Each row has a class, written as a number after it.
[  34   90 -108 -117 -144 -418  259 -104 -176  273  -55  -88   41   88
  374 -586 -424  208  214  435  221 -298  335 -310  -26  278  -17  -46
  676  125  187  474  207  -80  -81  208 -239  647  185 -243 -255 -115] : 7
[-284 -171 -140  -34 -407 -292  131  -57 -257  316 -135 -314  115  315
   77 -521 -361  187  109  308  168 -499  300 -160  183  135  -14  247
  716 -315 -100  228  172  160  -69  101 -361  653  216 -127   62 -162] : 0
[-477   84   74  475  -42 -115  -84 -163 -477   74 -335 -394 -194  197
 -370 -180 -160 -170   32  589  -51  180 -458   76 -188  -33  448  357
  274  -52  252 -529  -70  245 -189 -823  -18  501  641  446  -42 -209] : 7
[ 765   -3  376  397 -472 -333 -173  306  164 -176  294   46  328 -294
  310  294 -382  316 -268   48  228  522 -151  -48  435   72  522 -534
  176 -127 -576    6 -430 -300  -12  400 -274  408   83 -463  112  242] : 3
[ 549  199  185  327 -445 -243 -156  393  189 -207  317  372  277 -368
  197  386 -142  215  -35   88   56  766   35  -52  357  272  686 -362
  274 -123 -552   44 -405 -295   -7  268 -257  356  495 -405  250  229] : 6
[-498  581 -281   -9  293 -471 -241  666 -143   23  135  -71  -24  661
 -222 -156  355  -20  580 -364 -177  -75  408 -188 -108   63  771  167
  362 -118  -86 -219   87 -510  165  -39 -325  305  800 -285 -214 -251] : 1
[ 589  255  135  353 -384 -387  -43  312  188  -90  468  347  238  -45
  233  -30 -154  235   39   -7   59  356  111   69  352   43  631 -525
  183 -125 -271   88 -385 -516   10  358 -215  561  476 -536 -112  -57] : 7
[-190  418 -108  -47 -156 -363 -268  445   -7  172  183   79  129  539
  -96 -182  223  -12  425 -487 -148  -81  508  125  105  181  431 -235
   62 -212 -300 -221  -67 -317   96  101 -216  202  871 -332   38 -359] : 2
[-460   -1  156  824 -367   81  -78 -135 -171  105 -478 -334 -137  -59
 -414 -225 -322 -203  149  310 -230  305 -319  108  -12  109  411  217
  209 -107  192 -539  -37  315 -271 -544  184  395  626  588  139 -104] : 5
[ 629  214  188  279 -474 -308  -62  313  197  -61  380  322  219  -79
  210   -9 -221  180    6  -63   85  373  199   38  321   88  562 -524
   85 -244 -384   47 -369 -412   25  316 -120  438  479 -502  -11  -37] : 7
[ -28   96   29  -36 -111 -419  223 -162 -119  284  -12  -90   73  114
  316 -589 -481  235  153  365  184 -209  376 -293   17  274   24  -25
  595   69  191  424  285 -112  -67  224 -201  637  162 -201 -134  -81] : 7
[ 536  118  332  344 -372 -208 -207  447  185 -222  258  258  295 -397
  151  491 -177  239 -140   30   -3  714  -51  -94  364  185  605 -293
  261 -249 -603  -23 -336 -253   -6  325 -264  302  325 -311  351  350] : 0
[ -44   91  278  -94 -185 -447   57  170   24  136 -206 -317   56  211
  210 -293 -523  292   92  344  230 -449  318 -402  -77  299   85   63
  594  -34  -76  157  272   -7  -67  115 -156  306   79  -81 -150  -28] : 2
[-508  390 -407 -129 -103 -426 -312  472 -100  275  105 -153  -40  675
 -134 -287  209 -174  623 -403 -114 -226  585   55   25  170  679  -46
  170 -163 -214 -243   58 -412  109 -166 -201  389  813 -370  -84 -516] : 5
[-497  368 -394  -78  -92 -447 -300  516  -71  228  152 -131  -94  617
 -163 -257  224 -166  582 -388  -57 -153  592    0   62  128  754   -7
  260 -153 -256 -191   49 -439   89 -183 -218  378  814 -399 -124 -475] : 3
[ -77  -71  135  520 -357   12   32  -90 -291   67 -245  -79 -219  -80
 -358 -439 -127 -166  -79  406 -168  150 -361  114  -11   54  301  140
  223 -113  305 -446   37  183 -254 -542    8  393  643  467  -61 -263] : 1
[ 798  127  185  282 -347 -576  -36  418  103 -248  418  172  235 -246
  379  108 -196  299 -160  313  124  473  -50 -128  193  159  815 -361
  370  146 -186 -125 -349 -534 -127   13 -249  546  440 -431 -203  -58] : 0
[-171  373    0  -55 -148 -283 -275  507  -55   81   22   47   85  478
 -180  -50  167  -19  370 -494 -132  -22  463   11   10  133  338 -198
  158 -375 -446 -252 -137 -137  126  139 -149   38  819 -251  108 -165] : 7
[-372 -124   14   24 -467 -272  123 -115 -308  327 -164 -378  166  262
  105 -465 -471  283   79  306  112 -514  350 -233  179  177 -199  234
  676 -415 -172  209  184  154  -74  114 -332  653  155 -115  177 -142] : 0
[-470  587 -338 -101  221 -505 -182  583  -72   30  250   -5  -63  634
 -119 -289  416    8  582 -282 -141 -165  429 -139  -88   24  787   89
  441  -49 -100 -150   46 -492  140  -26 -407  344  791 -340 -313 -300] : 7
[ -53  107  134  144 -291 -616  103 -220 -203  196  -93 -211   39  290
  408 -397 -595  314  305  421  108 -556  433 -152  -77  168  -98  -68
  624 -120  109  -92  129 -145 -155   49 -110  726  180 -142  -29 -238] : 0
[-275 -169  -74  -30 -342 -299  153   17 -275  292 -185 -300  202  354
   29 -464 -448  201  101  195  193 -414  258 -175  147  155 -102  206
  638 -454 -183  178  162  112    1  198 -306  626  161 -134  197  -93] : 7
[-349  410 -216   54  245 -600  -96  670 -201 -198  127    8  -75  734
 -332 -160  356  -26  513 -296 -230  -17  303 -112 -237  -21  645  129
  376 -234 -167 -516   46 -449  140 -176 -214  216  837 -181   -4 -346] : 1
[-435  353 -322  -70 -151 -441 -263  495  -33  229  108  -99  -49  681
 -156 -268  192 -186  636 -385  -99 -174  583   35    6  170  707 -107
  188 -160 -267 -290   -8 -440   49 -209 -181  325  823 -357 -117 -515] : 7
[-455  113  130  554  -97 -174  -90 -257 -511  124 -259 -314 -192  156
 -398 -218 -182 -115   57  520 -129  261 -362   20 -136   32  516  312
  263   -4  362 -447   40  193 -212 -797   16  549  717  416  -23 -275] : 6
[-384  457 -204   18  188 -633 -126  600 -175 -178   69  -88  -95  752
 -311 -136  333  -33  577 -235 -245    3  336 -211 -255   29  751   88
  343 -200 -182 -514   61 -389  108 -214 -138  192  815 -204    7 -282] : 4
[-365  582 -385  -58  194 -584 -182  630  -77   26  190  -14  -67  588
 -149 -281  388  -27  570 -270 -148 -208  425 -125 -178  123  799   73
  433   30  -11 -271   31 -479   89  -76 -313  344  857 -290 -343 -320] : 2
[-479  115  210  509  -51 -125 -111 -225 -538   86 -271 -394 -159  206
 -385 -138 -149 -119    5  520 -114  292 -446   58 -142    4  539  342
  260  -71  258 -501   14  159 -197 -810  -65  511  672  470   72 -205] : 1
[-473  132  148  482   -5 -129 -121 -264 -503  119 -183 -338 -122  215
 -314 -166  -77  -79   43  574  -78  239 -441   82  -63  -22  417  322
  235   -9  305 -444  -68  140 -186 -783 -100  490  671  428  -12 -234] : 0
[-412   34  163  788 -431  106 -120 -159 -231  127 -420 -255 -151  -96
 -472 -137 -345 -167  164  268 -296  448 -326  103    8  145  415  208
  191 -156  208 -438   54  360 -233 -545  135  431  688  570  206  -86] : 6
[-410  416 -238   36  188 -557 -111  634 -140 -142   80    0  -95  779
 -316 -238  363 -114  565 -312 -143  -66  394 -101 -213   10  607   79
  307 -274 -239 -568   36 -426  132 -206 -121  167  848 -204   22 -339] : 2
[-253    5  134  712 -432   69  -87  -32 -223  113 -434 -210 -169 -117
 -446 -222 -336 -151   56  256 -219  321 -341  155  -49  127  317  176
  193 -134  182 -458   47  341 -179 -483  112  420  698  542  133 -145] : 6
[-196  146  133  136 -318 -574  100 -310 -211  263  -53 -128   83  273
  367 -407 -600  289  301  353   85 -568  472 -127   48  204 -148  -97
  548 -265   -2  -15  100 -113 -168   81 -176  728  150 -171   62 -212] : 7
[ -84  136  136  108 -260 -588   47 -179 -151  204  -76 -286   90  227
  372 -331 -624  317  338  450   96 -546  406 -151  -29  185 -111  -44
  630 -121   28  -90  115  -92 -141   77 -207  702  134 -154  -58 -199] : 2
[-397  363 -419 -105  -79 -484 -391  476 -118  171  119 -163 -131  538
 -125 -137  237 -153  570 -350 -154  -97  556   -6  -16  124  744  -21
  254  -74 -174 -268    8 -429   89 -232 -149  397  833 -390 -177 -458] : 3
[-408  554 -354  -48  225 -511 -191  574    0   59  210   -1  -68  567
 -119 -268  391  -61  581 -278  -80 -235  507 -116  -75   49  736   70
  435   -2  -69 -213   -3 -497   87  -69 -352  329  821 -320 -336 -298] : 4
[-548  174   66  511   -8 -100 -120 -242 -484   83 -290 -388 -170  137
 -392 -157 -177 -163  149  581  -67  227 -374   72  -83  -27  438  331
  263   37  219 -474 -137  234 -191 -756  -58  550  668  416   43 -197] : 4
[-193  437  -55    2  -57 -386 -296  506  -29   67  120   73   98  511
 -114  -71  162   54  414 -466 -145    2  466   53   63  141  372 -123
  149 -279 -335 -243 -102 -275  165  173 -158  136  837 -284   86 -225] : 2
[-363 -105 -177  -54 -484 -333  147 -122 -368  367  -86 -259   93  367
   88 -531 -381  240  141  302  150 -519  321 -187  198  202  -32  242
  685 -422  -38  293  223   75  -75   87 -319  724  239 -184   94 -206] : 0
[-105  394  -75  -85 -153 -388 -330  488  -32   86  133   28   34  362
  -20  -43  246    1  318 -401 -146  -79  427   61   -6  188  481 -224
  133 -132 -328 -234 -101 -280   62   97 -254  218  768 -329   21 -220] : 1
[-226 -108  -95  -15 -445 -322  111  -45 -313  330 -105 -317  150  341
   59 -531 -442  238  217  294  153 -453  374 -293  159  211   46  160
  627 -319  -47  228  135   97  -82  107 -236  644  209 -216   53 -245] : 7
[-452   33   87  690 -168  104   14 -175 -226   67 -267 -210 -267  -33
 -455 -211  -76 -280   75  490 -218  140 -349  118  -21   78  339  174
  261  179  295 -505  -37  333 -348 -549  -86  388  516  436   -2  -24] : 2
[-444  355 -431  -87 -109 -435 -285  515 -143  174  119 -187  -81  649
 -204 -215  178 -172  672 -286 -158  -86  550   -4  -39  140  794   -6
  273  -79 -209 -312   -8 -385   63 -245 -205  389  842 -376 -124 -524] : 7
[-266 -133  -60  -85 -427 -303  128  -22 -424  298 -168 -357  130  330
   92 -505 -408  224  113  291  240 -585  305 -197  137  128 -122  242
  683 -492 -213  196  135  130  -40   97 -374  654  189 -151  158 -193] : 1
[-299   28  135  718 -414   -5 -118 -116 -270  117 -423 -340 -142 -133
 -407 -221 -356 -110  161  335 -254  357 -329   76  -68   82  463  215
  257  -81  299 -466   40  286 -228 -605  170  528  701  558   88 -181] : 4
[ -10   48  122  197 -356 -589  120 -236 -118  159 -107 -179   56  220
  365 -381 -658  268  379  370   92 -476  446 -121  -10  190  -62 -120
  665 -154   -4  -81  113  -54 -155  143 -156  748  159 -120   63 -158] : 1
[-505  539 -272  -21  263 -422 -157  620  -71    1  115  -41  -65  644
 -217 -167  390  -82  535 -311 -143 -120  379 -149 -136   66  738  117
  341 -115 -177 -256   17 -420  114  -19 -313  180  745 -258 -206 -184] : 7
[ 606   83  312  336 -321 -406  -25  362   74 -245  282  103  313 -196
  288  191 -219  269 -214  247  131  619 -106 -151  212  145  755 -288
  234  -56 -365 -161 -327 -433  -64   54 -192  322  382 -319   38   50] : 2
[ 675  158  213  284 -341 -538 -170  317   37 -250  392   84  191 -274
  325  208 -203  284 -133  320  122  480  -12 -119  191  124  844 -308
  375   38 -253 -151 -371 -437 -128  -28 -252  523  450 -396 -109  -18] : 3
[  43  159  137 -153 -371 -628  -85   98  -27  197  -64 -305  -32  271
  342 -387 -520  328  228  384  260 -660  422 -312  -36  307  183  -75
  621  -32   -1  118  139  -86 -132   73 -164  482  164 -216 -249 -211] : 2
[ -49  120   91   97 -320 -596   38 -190 -117  202  -85 -259   24  306
  410 -409 -641  274  355  366  159 -581  476 -157  -62  129  -37 -104
  576 -166   19  -57   90 -104  -96  146 -115  731  117 -235  -57 -232] : 6
[ 513  -51  405  360 -474 -232 -170  360  143 -109  177  -19  366 -283
  197  284 -394  277 -358   16  192  504 -163  -49  449   53  449 -369
  196 -291 -644   21 -301 -247   24  362 -269  409   77 -399  203  247] : 4
[-338   38  104  753 -526   54 -130 -113 -204  139 -384 -221 -218  -91
 -467 -225 -310 -145  138  291 -273  327 -282  162  -12  116  433  174
  251 -105  227 -467  -19  396 -239 -581  154  455  798  560  110 -164] : 0
[  88  122  148  108 -364 -669   83 -346 -265  170  -66 -250   46  238
  426 -304 -636  372  424  445   44 -524  411 -228  -70  201  -95 -149
  622 -113   63  -70   64  -14 -169   92 -146  719  134 -175   -7 -203] : 6
[ 435  215  231  429 -438 -280  -76  358  135 -132  292  244  277  -25
  103   61 -202  176   -6  -54   53  445  146   58  292   63  565 -426
  118 -266 -435  -93 -415 -367   52  296  -82  410  505 -440  104   27] : 2
[-392  401 -227   29  293 -577  -62  613 -300 -218   67   40 -151  788
 -414 -142  486 -126  486 -291 -206   18  225 -136 -305  -28  707  226
  387 -377 -154 -559   63 -348   92 -253 -197  150  899 -118   38 -230] : 3
[-359  418 -240   18  334 -606  -97  673 -210 -216   85  -51 -132  725
 -353 -163  387 -108  498 -228 -194 -117  329 -154 -316  -50  589  138
  391 -203 -184 -590    7 -368  109 -220 -202  158  804 -176  -26 -284] : 2
[ -12   95   26  428 -338 -112  -17 -141 -167  123 -120   53 -257  -86
 -287 -571 -150 -234  144  367 -146   92 -203  171   -5   30  364   18
  257 -190  384 -372  -66   49 -313 -573   73  539  711  396 -161 -331] : 7
[-429  147  180  507  -49 -157 -117 -212 -468   73 -277 -341 -136  153
 -309 -136 -162 -121   47  551  -74  302 -436   59 -115   30  536  279
  251   39  300 -471  -63  174 -230 -783  -24  525  665  409  -22 -192] : 3
[ 637  245  194  385 -368 -368  -23  361  245 -125  407  380  212    3
  159    0 -179  161   40  -38   67  433  163   45  297   98  565 -556
  147  -98 -295   -8 -387 -433   -2  340  -87  461  502 -512  -12    3] : 0
[  81   68  -24  -56 -184 -434  283 -114 -105  270  -23  -69   90   48
  402 -631 -447  253  170  404  211 -219  356 -317    9  303   21  -55
  635  171  205  443  236 -154  -72  254 -198  625  182 -240 -245 -130] : 2
[ 529  -69  315  317 -440 -233 -221  359  243 -128  264   14  333 -315
  284  307 -313  239 -317   22  215  568 -128  -80  505   66  520 -397
  240 -262 -632  107 -326 -362    6  380 -274  417   57 -460  140  293] : 1
[-335  420 -182   47  230 -635 -114  661 -178 -196   82   19 -150  758
 -305 -192  398  -85  502 -266 -184  -86  358 -136 -285   13  685   80
  355 -241 -176 -586   42 -431   90 -216 -143  135  858 -202  -24 -321] : 5
[  80   93   59  -46 -169 -432  263  -80  -96  282  -24  -69   54   61
  395 -626 -447  277  148  362  183 -285  386 -323   20  279   43  -68
  627  188  192  476  295 -151  -70  291 -258  627  178 -244 -255 -141] : 1
[ 604  239  168  378 -405 -294  -49  296  208  -93  387  282  275  -50
  151  -39 -219  181   51  -60   43  426  211   33  328   20  520 -546
  119 -210 -379   17 -469 -379   15  370  -84  452  475 -526    3  -28] : 7
[-298 -119   14   16 -361 -350  188  -25 -222  270  -81 -240  187  290
  183 -555 -447  279   -1  300  266 -482  314 -178  203  115 -140  197
  690 -366 -183  217  104   16  -33  193 -379  649  175 -174   90 -145] : 0
[-529  -22   21  635  -76  151   84 -218 -306   74 -288 -263 -204   15
 -548 -177  -54 -297   98  489 -277  159 -438   96   20   25  212  277
  271   32  238 -447  -19  455 -318 -556 -169  419  471  477   70   47] : 7
[-365  561 -384 -128  215 -544 -189  607  -28   82  198  -54   -6  542
 -114 -314  358  -46  576 -333 -137 -172  502 -167 -119   82  759   22
  421    2  -79 -198   48 -491  117  -24 -315  395  786 -358 -308 -329] : 3
[-355  391 -118   60  220 -556 -128  699 -201 -178   56  -42  -71  694
 -389  -98  377  -27  460 -294 -240   66  279 -183 -232   35  744  181
  378 -231 -234 -488  112 -353  127 -172 -235  153  834 -163   24 -226] : 1
[ 569  138  181  341 -353 -195 -139  499  190 -199  267  345  357 -434
   92  448 -163  211  -10   48   36  818  -32 -125  421  274  569 -308
  326 -179 -609   19 -393 -249    5  303 -278  352  454 -357  316  284] : 1
[-271  374    8   35  -70 -252 -293  468 -116   57   29  -10   89  474
 -158   86  214   45  367 -471 -233  121  403    5   26  148  394  -59
  103 -289 -371 -268   -4 -218  159  116 -193   41  805 -229  162 -167] : 3
[ 583  141  193  354 -366 -288 -137  399  246 -192  294  332  223 -446
  204  368 -178  183  -85   60  -10  657   38  -93  331  253  643 -342
  296 -145 -509  -20 -324 -315  -65  293 -235  363  366 -361  255  244] : 5
[ -98  412  -14  -89  -78 -376 -291  533  -60   51  106   60   84  469
  -78 -110  258   82  293 -411 -116 -148  476   -2  -48  147  280 -135
  188 -251 -279 -256  -56 -221  137  111 -216   90  886 -266  -20 -264] : 6
[-437  -28   41  578 -221   82   74 -326 -340  128 -248 -212 -347   66
 -439 -256  -41 -306  -19  527 -134   -2 -398  145  -29   43  182  153
  228   52  271 -476  -47  456 -370 -645 -103  376  505  443   25  -30] : 0
[-493  131  293  511  -14 -105 -130 -196 -428   82 -351 -381 -124   65
 -314  -67 -187  -90 -122  530  -51  343 -437   10 -158   42  500  348
  284    7  186 -441  -13  255 -192 -736  -49  417  607  468   43  -62] : 3
